After every row comes one of two labels: whether the row has a hidden trait. Each part has its own trait and labels.
(in the rows, 128 means zero)
| 140 | 109 | 133 | 101 | 173 | 119 | 132 | 141 | 120 | 111 | 133 | 120 | 117 | 116 | 138 | 143 | 107 | 108 | 120 | 141 | 176 | 154 | 103 |  94 | 129 | 103 | 157 |  97 | 200 | 180 | 127 | 189 | 145 | 108 | 125 | 110 | 122 | 152 | 127 | 154 | 150 | 147 | 123 | 143 | 117 | 135 | 133 | 160 | 147 | 151 | -> rovu
|  41 | 122 | 153 | 144 | 164 | 124 | 136 | 152 | 143 | 105 | 117 | 131 | 125 | 104 | 140 | 134 | 109 | 139 | 113 | 147 | 184 | 148 | 103 | 100 | 132 | 133 | 191 |  78 | 123 | 181 | 141 | 164 | 122 | 127 | 207 |  91 | 117 | 121 | 172 | 146 | 148 | 168 | 125 | 100 | 138 | 115 | 141 | 185 | 158 |  97 | -> rovu
| 129 | 108 | 142 | 102 | 173 | 119 | 136 | 141 | 123 | 114 | 133 | 119 | 120 | 106 | 136 | 145 | 109 | 110 | 122 | 136 | 174 | 153 | 102 |  96 | 129 | 104 | 181 | 108 | 197 | 169 | 129 | 184 | 143 | 108 | 129 | 102 | 123 | 150 | 130 | 157 | 140 | 148 | 122 | 144 | 115 | 134 | 133 | 168 | 142 | 153 | -> rovu
|  88 | 113 | 142 | 117 | 184 | 122 | 131 | 150 | 129 | 104 | 127 | 124 | 119 | 110 | 140 | 140 | 100 | 121 | 118 | 144 | 180 | 148 |  93 |  92 | 133 | 104 | 178 |  90 | 176 | 188 | 137 | 172 | 139 | 117 | 159 | 103 | 124 | 146 | 144 | 151 | 145 | 159 | 124 | 128 | 131 | 126 | 136 | 179 | 150 | 130 | -> remam
|  62 | 115 | 145 | 124 | 171 | 124 | 139 | 152 | 139 | 108 | 128 | 128 | 125 | 112 | 144 | 140 | 100 | 132 | 119 | 134 | 181 | 146 | 100 | 102 | 129 | 117 | 159 | 101 | 156 | 176 | 134 | 181 | 135 | 117 | 159 |  91 | 119 | 137 | 155 | 155 | 143 | 155 | 121 | 114 | 126 | 124 | 137 | 183 | 150 | 131 | -> remam
| 189 | 108 | 124 |  74 | 177 | 118 | 137 | 132 | 121 | 113 | 144 | 114 | 119 | 118 | 136 | 150 | 109 |  94 | 127 | 127 | 168 | 173 | 117 |  90 | 125 |  93 | 113 | 134 | 230 | 158 | 115 | 199 | 158 |  92 |  97 | 118 | 123 | 176 | 115 | 169 | 149 | 142 | 119 | 162 |  95 | 146 | 131 | 160 | 135 | 196 | -> remam
|   1 | 119 | 159 | 143 | 200 | 125 | 127 | 143 | 132 | 104 | 113 | 132 | 118 | 104 | 144 | 135 | 104 | 139 | 112 | 157 | 199 | 126 |  83 | 100 | 136 | 122 | 212 |  54 | 160 | 192 | 146 | 164 | 127 | 122 | 184 | 103 | 120 | 127 | 164 | 133 | 140 | 164 | 127 | 102 | 147 | 111 | 139 | 185 | 164 | 100 | -> rovu
| 103 | 109 | 138 | 115 | 171 | 120 | 135 | 139 | 132 | 109 | 127 | 122 | 120 | 113 | 136 | 140 | 111 | 121 | 118 | 137 | 173 | 149 | 105 | 100 | 130 | 116 | 158 | 101 | 176 | 170 | 133 | 185 | 139 | 113 | 124 |  83 | 121 | 133 | 148 | 153 | 145 | 162 | 123 | 135 | 125 | 128 | 136 | 172 | 149 | 137 | -> rovu
